Below is a small trained network, with its code and all its weights. Each question gives an input and a class and asks what happens when units are switched off, that is, made to give their printed mean instead of their output.

import numpy as np


def w(rows, s, z=0):
    codes = np.array(rows[::2]) - 128.0
    scale = np.full(codes.shape[1], s)
    scale[-1] = z or s
    return codes * scale


def f(y):
    return y / 2 * (1 + np.tanh(0.7978845608 * (y + 0.044715 * y**3)))


def log_softmax(a):
    a = a - a.max(-1, keepdims=True)
    return a - np.log(np.exp(a).sum(-1, keepdims=True))


def net(x, mask):
    res = np.array(x, float).reshape(1, 2) / 4 @ E
    y = f(res @ A[0][:, :-1].T + A[0][:, -1])
    res = res + np.where(mask, y, B[0][:, -1]) @ B[0][:, :-1]
    return log_softmax(res[-1] @ U[:, :-1].T + U[:, -1])


A, B = {}, {}
E = w([
[117,142,73,2],'x0',
[64,194,99,197],'x1',
],0.009)
A[0] = w([
[48,142,187,211,189],'N0',
[154,120,222,99,31],'N1',
[74,159,104,61,207],'N2',
[188,115,117,136,252],'N3',
[59,122,91,126,51],'N4',
[174,151,227,194,25],'N5',
[68,175,177,160,20],'N6',
[72,223,110,161,189],'N7',
[46,151,140,208,106],'N8',
[71,202,114,89,133],'N9',
[62,169,141,173,130],'N10',
[169,122,70,168,3],'N11',
[215,65,197,94,98],'N12',
[170,65,103,81,253],'N13',
[120,204,143,73,253],'N14',
[126,169,142,62,184],'N15',
[142,124,172,172,3],'N16',
[111,78,113,144,49],'N17',
[141,93,121,126,3],'N18',
[71,178,93,50,198],'N19',
[194,87,120,121,251],'N20',
[131,164,55,175,253],'N21',
[133,106,198,177,3],'N22',
[133,149,248,192,111],'N23',
[152,49,57,217,28],'N24',
[129,172,147,155,253],'N25',
[147,25,187,105,252],'N26',
[85,203,73,171,68],'N27',
[161,169,226,178,163],'N28',
[90,104,76,84,235],'N29',
[179,86,90,70,253],'N30',
],0.011,0.0029)
B[0] = w([
[174,60,146,201,244],'N0',
[199,169,16,110,148],'N1',
[184,78,190,140,221],'N2',
[96,70,112,192,178],'N3',
[190,150,97,94,134],'N4',
[173,122,232,92,202],'N5',
[197,94,90,114,157],'N6',
[171,68,85,211,213],'N7',
[154,56,111,122,217],'N8',
[205,102,153,193,178],'N9',
[175,78,105,164,188],'N10',
[167,186,108,30,114],'N11',
[217,164,43,190,228],'N12',
[145,56,111,200,244],'N13',
[159,62,210,227,201],'N14',
[185,59,165,144,198],'N15',
[185,157,182,68,149],'N16',
[80,253,94,134,117],'N17',
[172,184,69,46,117],'N18',
[229,82,210,160,240],'N19',
[104,36,74,159,204],'N20',
[155,18,104,197,190],'N21',
[178,104,161,84,168],'N22',
[188,81,169,160,223],'N23',
[162,127,179,40,158],'N24',
[140,35,122,199,179],'N25',
[138,55,68,219,241],'N26',
[189,107,56,213,187],'N27',
[168,57,219,121,208],'N28',
[153,84,200,201,210],'N29',
[159,31,145,195,253],'N30',
],0.0057,0.0067)
U = w([
[171,83,178,127,221],'0',
[159,94,58,171,223],'1',
[47,63,158,173,253],'2',
[43,187,96,105,3],'3',
[130,250,125,35,3],'4',
[87,116,78,133,3],'5',
[91,150,87,134,3],'6',
[133,124,131,81,3],'7',
],0.011,0.0029)

Each question gives the input, the list of numbers given to net, and the class t.
The units are the neurons (one row each of A and B). Each row of codes is followed by its name. A weight is (code - 128) times the scale printed after its matrix; where a second scale follows, it is the last column's (A, B and U).
mask holds one flag per neuron, in row order. A switched-off neuron (its flag False) gives its mean, the last column of its row in B, instead of its output. The means were averaged over made-up inputs and are rounded, as every weight is.
A unit's drop is (log p(t) with every unit on - log p(t) with that unit switched off) / (log p(t) with every unit on - log p(t) with every unit switched off).
The circuit of an input: a set's keep is (log p(t) with only the set's units on - log p(t) with every unit switched off) / (log p(t) with every unit on - log p(t) with every unit switched off). Starting from the 12 units with the biggest drops (on a tie, the unit counted first), units are removed one at a time, each time the one whose removal leaves the highest keep (on an exact tie, the one counted first), for as long as the keep stays at least 0.8.
circuit, biggest first: the units of the circuit, biggest drop first
unit that matters most: the unit with the biggest drop
top k neurons: the k neurons with the biggest drops, biggest first
drop of u: that unit's drop, to one decimal
input [3,0], class 2: unit that matters most : N12
input [-6,5], class 0: circuit, biggest first : N5, N28
input [5,-6], class 1: circuit, biggest first : N12, N26
input [7,4], class 0: circuit, biggest first : N19, N2
input [-6,-8], class 1: circuit, biggest first : N12, N26
input [7,7], class 0: top 2 neurons : N19, N2
input [-2,0], class 2: top 2 neurons : N12, N19
input [7,-8], class 1: top 3 neurons : N12, N26, N13
input [-8,7], class 0: top 2 neurons : N5, N28
input [-8,6], class 0: top 2 neurons : N5, N28
input [8,8], class 0: top 2 neurons : N19, N2
input [1,-6], class 1: drop of N23 : 0.0
input [3,-1], class 2: drop of N12 : 0.2
input [8,3], class 0: top neuron : N19
input [3,-6], class 1: drop of N12 : 0.2
input [4,-6], class 1: drop of N13 : 0.1
